Each row is followed by its group and then its class within the group.
21,-9,22,-37,2,-5,17,-4,21,-8,-54,19,-11,6,-15,-3,-18,12,8,2,-3,-2,-19,-9,25,28,8,16,5,-12,-35,-31,-14	A.[38]
-18,-18,11,23,-2,-12,27,3,-6,-6,-36,-4,-1,10,-12,-15,2,-43,7,-4,12,-11,9,22,41,-8,3,-5,-1,-5,19,-10,6	D.[28]
-15,11,12,39,4,-1,-9,9,23,-1,29,4,-1,27,-8,4,-11,-29,5,-4,2,-26,2,-7,0,7,-6,4,8,1,-5,0,-3	A.[38]
9,-7,-7,-30,-4,-17,18,7,-6,-5,-57,-3,-2,5,-11,-1,10,-18,7,3,3,1,2,7,37,26,16,5,-3,-3,-2,-13,-4	D.[33]
-6,-6,-7,-31,-14,-4,15,-6,-41,0,-49,8,16,-3,14,-12,7,-45,11,9,3,7,32,-6,21,-46,12,20,-7,-1,65,61,27	W.[19]
-2,-5,25,5,12,-1,-5,2,32,-5,0,3,-17,14,-17,-10,-11,8,10,-3,5,-13,-8,-1,8,33,-1,1,6,-11,-44,-33,-23	A.[38]
-23,-1,-2,46,2,-12,-1,-4,-36,2,-19,9,6,9,16,8,11,-93,6,3,2,-19,35,13,14,-31,18,-4,9,6,69,78,47	W.[19]
6,-5,5,-39,6,0,10,-3,-9,-2,-56,11,2,1,-2,4,9,-5,16,3,3,1,-10,-3,37,2,11,9,-10,-17,-17,4,-3	D.[33]
1,0,-3,42,9,-26,10,2,19,-3,-16,5,3,18,-10,-19,0,-11,5,2,-5,-17,-23,12,33,40,17,-6,6,-11,-39,-26,-4	A.[38]
29,-19,8,-28,-14,-9,24,2,-6,3,-66,4,-8,-8,-7,-11,-2,17,-4,-1,-2,0,-1,2,25,-9,2,19,-3,3,14,-26,-24	D.[33]
1,11,-13,43,-2,-14,-2,6,-39,6,-48,23,21,-1,24,-26,37,-2,-2,-12,-8,11,1,-6,30,-27,32,-6,3,-9,11,30,-5	W.[18]
37,10,-16,-11,-3,-29,8,11,-25,0,-49,19,5,9,7,-13,26,19,-7,0,-22,38,-18,-7,9,44,31,-11,-13,17,-33,-22,-4	D.[33]
-6,-9,5,0,16,-4,6,-9,-5,-11,-82,16,13,2,15,-18,23,-8,18,0,-1,-2,-14,10,44,-19,16,24,-1,-27,-29,4,-6	W.[18]
6,4,-7,4,8,-28,37,-14,13,-28,-52,18,26,19,-6,-27,22,-65,21,1,-17,-7,2,21,43,14,16,18,6,-27,42,19,-2	D.[28]
15,20,10,22,-7,-13,2,-7,21,6,-16,4,2,29,-17,-14,-17,-30,16,-1,-4,-14,21,-8,28,38,9,11,1,-16,-25,5,-6	A.[38]
21,-6,-13,-41,6,-17,14,7,-20,-1,-39,5,-2,8,-5,-3,15,20,14,1,0,21,1,4,18,38,9,-2,-19,-14,-19,-17,-2	D.[33]
-6,28,1,51,-16,-8,-20,-7,-34,2,-11,11,17,14,29,-4,27,-41,5,-12,-6,-4,7,-21,9,-16,19,5,0,-7,22,60,7	W.[19]
1,-18,-14,0,-3,-18,42,12,-28,0,-84,3,-7,3,-9,-8,20,-17,-1,-6,7,-1,-13,30,50,6,26,-5,-8,0,-3,-23,5	D.[28]
31,-4,-7,26,2,-23,8,6,11,-12,7,4,3,22,-16,-38,0,43,-22,4,-6,17,-5,-2,13,12,-3,-10,0,13,-24,-58,0	A.[38]
0,-13,-7,-24,10,-14,14,14,6,7,23,10,-1,-13,-3,-18,1,30,-12,2,15,20,-19,22,-23,-4,6,-6,-4,13,-6,-29,8	F.[34]
0,-4,-8,-5,-2,-6,10,5,-22,-2,-34,3,-4,4,4,11,18,-13,9,2,11,5,0,11,37,6,14,-3,-12,-4,7,3,6	D.[33]
19,4,-28,20,1,-14,-15,8,-11,10,45,-1,21,15,-6,-28,19,38,-21,-2,-2,38,8,14,-19,2,-9,-8,-16,17,23,-26,20	F.[36]
-18,5,-5,33,18,-16,10,1,18,-5,-3,8,-6,20,-5,-8,-6,-27,6,12,0,-6,-12,4,27,39,23,-11,4,22,-37,4,-1	A.[38]
10,-17,-12,-57,10,-14,18,-2,-10,9,26,29,1,-14,11,-15,-11,46,-17,24,-17,54,-15,-3,-33,-37,-10,-1,-3,16,16,-21,18	F.[34]
-2,-24,-12,23,-18,-32,43,9,-24,14,16,7,-16,4,-17,-32,-20,-6,-32,6,7,20,8,29,-8,-3,13,-10,11,48,45,-23,25	F.[36]
-6,9,-11,45,-5,-14,-7,-1,-37,-6,-36,0,29,1,25,-24,51,-6,1,-8,-9,0,-2,5,29,-33,13,0,3,-15,21,23,-4	W.[18]
41,16,4,-27,-5,7,-14,2,27,-6,7,-6,-6,4,-15,5,-3,10,7,-3,-10,9,0,-8,-4,37,-8,13,-1,-6,-28,-18,-23	A.[27]
4,0,-1,17,0,-7,2,-6,-40,-1,-64,11,22,1,22,-8,31,-32,5,16,-5,0,12,-13,38,-43,27,30,-2,-13,32,55,-3	W.[18]
26,2,-1,-54,-5,-7,24,-4,-2,-2,-49,11,-6,-2,-15,3,-18,11,0,6,5,13,3,-1,15,14,6,12,-10,13,12,-17,-7	D.[33]
21,-4,-1,5,-18,-6,15,7,-15,-5,-63,-1,1,11,-12,-21,4,1,6,-9,-2,0,6,7,46,-9,5,6,-5,7,12,-11,-14	D.[33]
16,-10,-16,-31,1,-5,13,11,7,14,42,7,-4,-17,4,-14,-26,75,1,5,6,45,-27,10,-35,11,-13,-13,-2,31,-11,-52,6	F.[34]
22,-5,-9,-13,-1,-23,33,5,-28,-1,-76,19,-3,-6,-7,-14,14,-15,0,-5,-9,21,0,9,35,18,33,4,-6,-10,17,-4,0	D.[28]
2,15,-8,31,15,-17,11,0,6,-14,-12,18,-3,8,-2,-12,13,7,1,-3,7,9,-30,-4,18,24,21,-9,7,3,-39,-10,-7	A.[38]

Each row is followed by its group and then its class within the group.
-21,13,-5,4,-10,-46,-8,33,2,16,41,-22,-17,9,-29,-31,3,19,-18,-5,-20,33,-1,2,-29,7,-23,-8,0,-19,-4,-22,21	R.q653
-15,26,26,-43,-9,19,-14,2,6,7,6,-18,-18,13,-14,-4,-10,35,19,13,-10,-1,28,-19,-22,11,29,-18,-37,-21,24,14,-50	X.Q758
29,15,16,-18,-25,-36,14,-21,-3,-6,46,33,-15,0,-28,-5,0,22,10,9,-10,-22,34,13,-35,7,4,-8,0,-9,21,-7,-29	R.q653
9,-6,-6,16,-17,-19,4,0,10,-4,72,18,9,-22,-42,7,-14,13,30,45,5,21,-27,26,-33,3,-13,-2,-59,24,10,-2,11	R.q653
3,11,-11,-15,-18,10,-19,13,11,25,23,-21,7,31,6,18,3,21,6,-18,-32,13,31,15,-7,3,1,-6,-20,12,-2,26,-10	X.q893
-9,-17,-35,29,16,1,-7,2,32,-1,45,-4,20,-20,-4,13,-4,-5,16,18,21,51,-56,27,2,-1,-23,5,-49,43,-49,3,21	R.q653
1,65,59,-39,-42,-51,17,-12,-37,1,46,30,-45,21,-70,-22,-3,23,8,-26,-20,-36,80,-33,-56,-1,27,-16,13,-53,43,-24,-25	X.Q758
-1,8,0,-1,-1,30,-16,2,10,18,10,-20,-14,-10,1,22,12,19,24,-24,6,11,-4,17,23,1,35,-1,-35,-9,2,4,-20	X.Q758
-2,21,46,-35,-2,-23,-4,13,8,13,-2,0,4,22,1,-10,10,27,26,-22,8,-13,45,7,1,-2,30,-9,1,-30,0,-7,-14	X.q893
-8,39,5,-13,-20,4,-10,-3,-10,-4,10,-23,-8,25,-14,12,-10,19,19,-40,-7,-17,30,25,-37,28,36,0,-3,-12,18,-3,-23	X.q893
13,41,11,-25,-36,-79,9,-23,11,-5,64,-1,-44,-25,-57,-9,-3,3,-30,47,13,3,22,-3,-52,4,-12,-1,-18,-10,-6,-15,17	R.q653
-3,58,53,-14,-25,-7,-26,2,-10,5,-12,-10,-14,11,-3,32,3,20,29,-11,-3,-29,75,20,-13,-11,42,-17,-24,-21,31,-16,-36	X.Q758

Each row is followed by its group and then its class within the group.
11,-18,11,14,-52,12,19,25,14,-30,-7,7,-28,19,3,-8,4,1,10,1,35,8,77,-1,10,21,-9,-9,10,13,37,21,32	Z.K
-52,-54,12,14,-55,-8,24,5,-19,-1,-14,22,-4,19,53,-38,-41,-32,10,-6,-2,9,79,-14,3,16,-2,6,3,3,25,-13,27	Z.Y
76,-92,-5,22,29,-40,-32,-6,8,55,36,-19,-21,8,41,-8,-39,-9,12,4,-3,15,76,-22,21,16,-39,-25,-25,53,14,-17,7	G.J
60,-25,-11,21,31,-20,-39,26,-7,42,25,-13,-12,-7,16,24,-30,6,18,0,18,-2,62,-13,-5,25,-42,-29,-15,31,23,7,0	G.J
-20,-9,4,13,-36,0,13,9,-4,-3,-13,2,-17,38,23,-7,-4,-12,14,3,5,15,84,12,22,25,-11,-11,17,15,22,10,28	Z.Y
7,-38,3,4,-21,5,21,-5,0,17,-11,-10,-6,34,6,-5,18,-3,11,2,14,11,73,10,23,5,2,-32,23,21,19,27,9	Z.Y
5,-1,-1,14,-66,10,-2,18,-6,1,-4,6,-15,35,8,3,-7,-12,14,3,27,3,88,-5,14,23,13,-24,7,17,32,12,14	Z.Y
71,-5,-29,15,13,-16,-38,23,4,2,30,-22,-5,-25,3,30,-23,8,21,-6,9,-4,31,-9,-1,18,-43,-6,-15,11,26,17,1	G.J
52,19,-11,8,30,-8,-17,30,-6,28,8,-18,-18,4,5,40,7,19,11,-10,24,-5,42,-1,-21,21,-25,-42,-4,16,30,30,-2	G.V
-25,18,3,18,-56,15,24,7,-13,-13,-17,17,-11,53,8,-6,10,-25,9,1,23,9,103,6,18,20,9,-26,21,7,30,24,29	Z.K
-6,33,12,8,-54,28,39,9,6,-12,-16,2,8,43,-2,4,8,-18,2,9,16,0,69,12,22,15,7,-24,9,-5,29,4,11	Z.K
